Below are the code and all the weights of a small trained network. Each question names an input and a class and asks about switching units off, where a switched-off unit gives its printed mean instead of its output.

import numpy as np


def w(rows, s, z=0):
    codes = np.array(rows[::2]) - 128.0
    scale = np.full(codes.shape[1], s)
    scale[-1] = z or s
    return codes * scale


def f(y):
    return np.maximum(y, 0)


def log_softmax(a):
    a = a - a.max(-1, keepdims=True)
    return a - np.log(np.exp(a).sum(-1, keepdims=True))


def net(x, mask):
    res = np.array(x, float).reshape(1, 7) / 4 @ E
    y = f(res @ A[0][:, :-1].T + A[0][:, -1])
    res = res + np.where(mask, y, B[0][:, -1]) @ B[0][:, :-1]
    return log_softmax(res[-1] @ U[:, :-1].T + U[:, -1])


A, B = {}, {}
E = w([
[197,180,161,140,126,115,220,115,229,143,222],'x0',
[125,129,144,124,134,133,132,138,124,126,122],'x1',
[152,131,183,113,38,69,34,151,119,103,193],'x2',
[242,190,127,105,148,194,10,168,159,200,63],'x3',
[115,48,97,8,53,147,185,159,196,157,107],'x4',
[187,108,126,110,139,14,178,140,47,225,140],'x5',
[203,14,175,115,128,254,130,44,74,138,181],'x6',
],0.0081)
A[0] = w([
[160,70,191,148,144,187,146,91,96,111,172,35],'n0',
[138,156,154,172,91,110,60,118,107,106,187,172],'n1',
[67,71,108,119,130,118,66,159,38,130,55,98],'n2',
[56,98,134,130,92,113,169,63,91,81,150,127],'n3',
[67,129,90,135,111,201,89,133,161,53,110,151],'n4',
[78,114,106,137,97,115,128,125,135,126,196,129],'n5',
[138,214,169,188,180,115,124,102,46,79,175,55],'n6',
[129,106,89,58,141,133,169,158,168,145,89,96],'n7',
[116,145,120,153,141,88,155,192,185,130,148,136],'n8',
[96,107,81,139,163,121,181,69,143,131,92,188],'n9',
[208,137,61,113,167,169,23,218,149,167,118,55],'n10',
[158,130,113,125,89,138,113,145,130,144,79,88],'n11',
[102,109,105,142,147,147,94,136,162,128,170,51],'n12',
[190,154,131,97,152,78,159,124,74,220,154,127],'n13',
[182,147,135,175,101,152,118,163,188,188,87,61],'n14',
[160,161,138,204,202,121,79,89,111,65,120,47],'n15',
[112,177,144,127,97,182,142,90,190,78,155,114],'n16',
[71,199,68,127,136,79,126,210,160,109,87,49],'n17',
[132,67,96,41,64,126,152,161,192,103,106,69],'n18',
[188,81,151,124,141,229,157,104,67,120,161,82],'n19',
[99,129,119,149,129,102,167,158,115,104,143,74],'n20',
[141,101,133,82,113,56,166,173,54,164,138,96],'n21',
[85,78,134,137,104,122,84,137,75,107,49,109],'n22',
[83,161,112,187,153,80,133,206,132,124,97,86],'n23',
[66,62,113,186,108,87,181,159,112,65,167,49],'n24',
[113,193,116,131,112,105,147,183,149,116,114,4],'n25',
[130,141,79,125,142,126,156,86,109,166,117,159],'n26',
[143,154,97,139,244,187,188,130,142,137,72,179],'n27',
[133,104,183,32,63,127,116,193,141,109,147,96],'n28',
[145,93,115,135,171,88,168,156,67,165,118,137],'n29',
[197,185,170,142,125,126,200,143,196,139,213,117],'n30',
[149,110,138,81,81,73,80,168,108,95,197,253],'n31',
],0.011,0.0062)
B[0] = w([
[161,77,137,100,21,132,64,78,83,140,114,218],'n0',
[142,117,78,105,150,152,147,202,103,81,70,225],'n1',
[166,103,181,234,156,56,219,73,212,38,155,227],'n2',
[145,195,141,38,193,96,70,144,124,136,160,227],'n3',
[61,193,191,147,85,179,137,150,188,242,38,234],'n4',
[189,110,202,96,148,159,135,158,99,123,176,181],'n5',
[97,157,25,115,148,158,216,90,69,176,130,228],'n6',
[126,115,71,130,139,147,176,124,63,115,128,194],'n7',
[200,109,131,79,69,125,105,87,161,86,105,194],'n8',
[145,120,148,121,138,187,112,195,98,38,111,216],'n9',
[101,148,197,57,185,87,94,129,81,154,254,238],'n10',
[138,89,159,82,190,101,140,125,107,155,112,159],'n11',
[71,124,135,152,105,124,133,132,126,147,134,140],'n12',
[66,201,159,137,92,136,126,111,186,162,51,246],'n13',
[113,114,182,94,207,106,96,111,106,127,166,187],'n14',
[118,167,54,114,178,166,193,91,104,162,99,220],'n15',
[88,200,206,186,86,152,139,127,157,194,44,201],'n16',
[163,65,108,111,52,135,42,77,134,113,130,228],'n17',
[135,178,11,153,183,95,199,65,42,196,137,219],'n18',
[135,58,108,81,68,75,66,86,132,90,85,245],'n19',
[111,131,154,66,147,119,92,84,142,101,141,163],'n20',
[96,155,165,171,103,148,117,139,160,241,99,221],'n21',
[157,74,158,162,133,88,224,102,196,81,140,204],'n22',
[178,75,98,90,75,115,85,97,124,138,129,207],'n23',
[120,130,169,61,224,107,64,138,88,213,204,214],'n24',
[118,61,116,103,86,116,70,77,100,135,128,171],'n25',
[158,113,120,201,117,206,115,213,116,100,110,179],'n26',
[73,120,107,137,125,102,93,223,79,38,134,246],'n27',
[111,153,52,95,134,130,175,147,80,92,107,206],'n28',
[98,188,179,99,67,185,126,151,146,189,76,208],'n29',
[127,105,167,203,146,43,195,103,185,37,186,247],'n30',
[103,140,107,163,85,190,108,239,89,30,100,248],'n31',
],0.0073,0.012)
U = w([
[155,75,104,96,55,108,59,29,118,101,117,95],'0',
[129,151,194,71,220,107,93,121,105,138,189,106],'1',
[126,155,2,128,162,128,203,73,79,140,118,115],'2',
[104,179,194,148,90,140,138,134,177,174,67,102],'3',
[151,111,172,179,142,80,200,83,183,42,158,112],'4',
[127,125,101,132,125,145,113,253,91,35,111,110],'5',
[161,140,129,115,136,137,131,144,137,99,109,252],'6',
[126,101,79,175,120,155,102,172,157,141,183,126],'7',
],0.0095,0.021)

Each question gives the input, the list of numbers given to net, and the class t.
The units are the neurons (one row each of A and B). Each row of codes is followed by its name. A weight is (code - 128) times the scale printed after its matrix; where a second scale follows, it is the last column's (A, B and U).
mask holds one flag per neuron, in row order. A switched-off neuron (its flag False) gives its mean, the last column of its row in B, instead of its output. The means were averaged over made-up inputs and are rounded, as every weight is.
A unit's drop is (log p(t) with every unit on - log p(t) with that unit switched off) / (log p(t) with every unit on - log p(t) with every unit switched off).
The circuit of an input: a set's keep is (log p(t) with only the set's units on - log p(t) with every unit switched off) / (log p(t) with every unit on - log p(t) with every unit switched off). Starting from the 12 units with the biggest drops (on a tie, the unit counted first), units are removed one at a time, each time the one whose removal leaves the highest keep (on an exact tie, the one counted first), for as long as the keep stays at least 0.8.
circuit, biggest first: the units of the circuit, biggest drop first
top k neurons: the k neurons with the biggest drops, biggest first
drop when u is switched off: that unit's drop, to one decimal
input [6,-8,-2,-7,8,-6,4], class 2: circuit, biggest first -> [n18]
input [4,-7,7,7,-6,-7,6], class 1: top 3 neurons -> [n10 n14 n13]
input [-3,8,-5,3,7,8,-8], class 0: top 2 neurons -> [n17 n23]
input [-4,1,0,-5,2,0,2], class 1: circuit, biggest first -> [n24 n3]
input [8,0,5,4,8,2,-2], class 2: top 3 neurons -> [n18 n28 n2]
input [-5,4,4,-4,-6,-5,-1], class 2: top 2 neurons -> [n6 n15]
input [5,7,3,-5,2,-7,1], class 3: top 3 neurons -> [n16 n4 n10]
input [0,-3,-6,-3,-7,-2,-2], class 2: top 2 neurons -> [n6 n15]
input [3,0,5,5,-6,-2,-2], class 2: circuit, biggest first -> [n6 n15]
input [-5,-7,8,-1,-8,-2,-3], class 2: top 4 neurons -> [n6 n15 n27 n9]
input [0,-1,0,-5,-4,2,3], class 1: top 2 neurons -> [n24 n3]
input [-7,-4,-8,5,0,2,-2], class 5: top 4 neurons -> [n27 n30 n26 n9]
input [-8,1,-2,4,-3,-6,1], class 4: top 2 neurons -> [n2 n22]
input [-4,-2,7,-8,6,8,7], class 1: circuit, biggest first -> [n24]
input [2,6,6,4,-4,7,-5], class 3: top 2 neurons -> [n13 n21]
input [-6,-1,-7,-3,-1,-4,2], class 5: top 2 neurons -> [n27 n9]
input [3,-4,-2,2,1,-4,1], class 3: circuit, biggest first -> [n16 n4]
input [6,-2,-7,0,2,6,4], class 5: circuit, biggest first -> [n27 n26]
input [5,-3,-3,8,7,-7,-6], class 1: drop when n14 is switched off -> 0.3
input [-3,-5,3,5,3,-4,-2], class 1: drop when n8 is switched off -> 0.0
input [7,1,5,0,1,-5,-8], class 0: circuit, biggest first -> [n17]
input [-5,4,8,5,0,0,1], class 5: drop when n31 is switched off -> 1.0
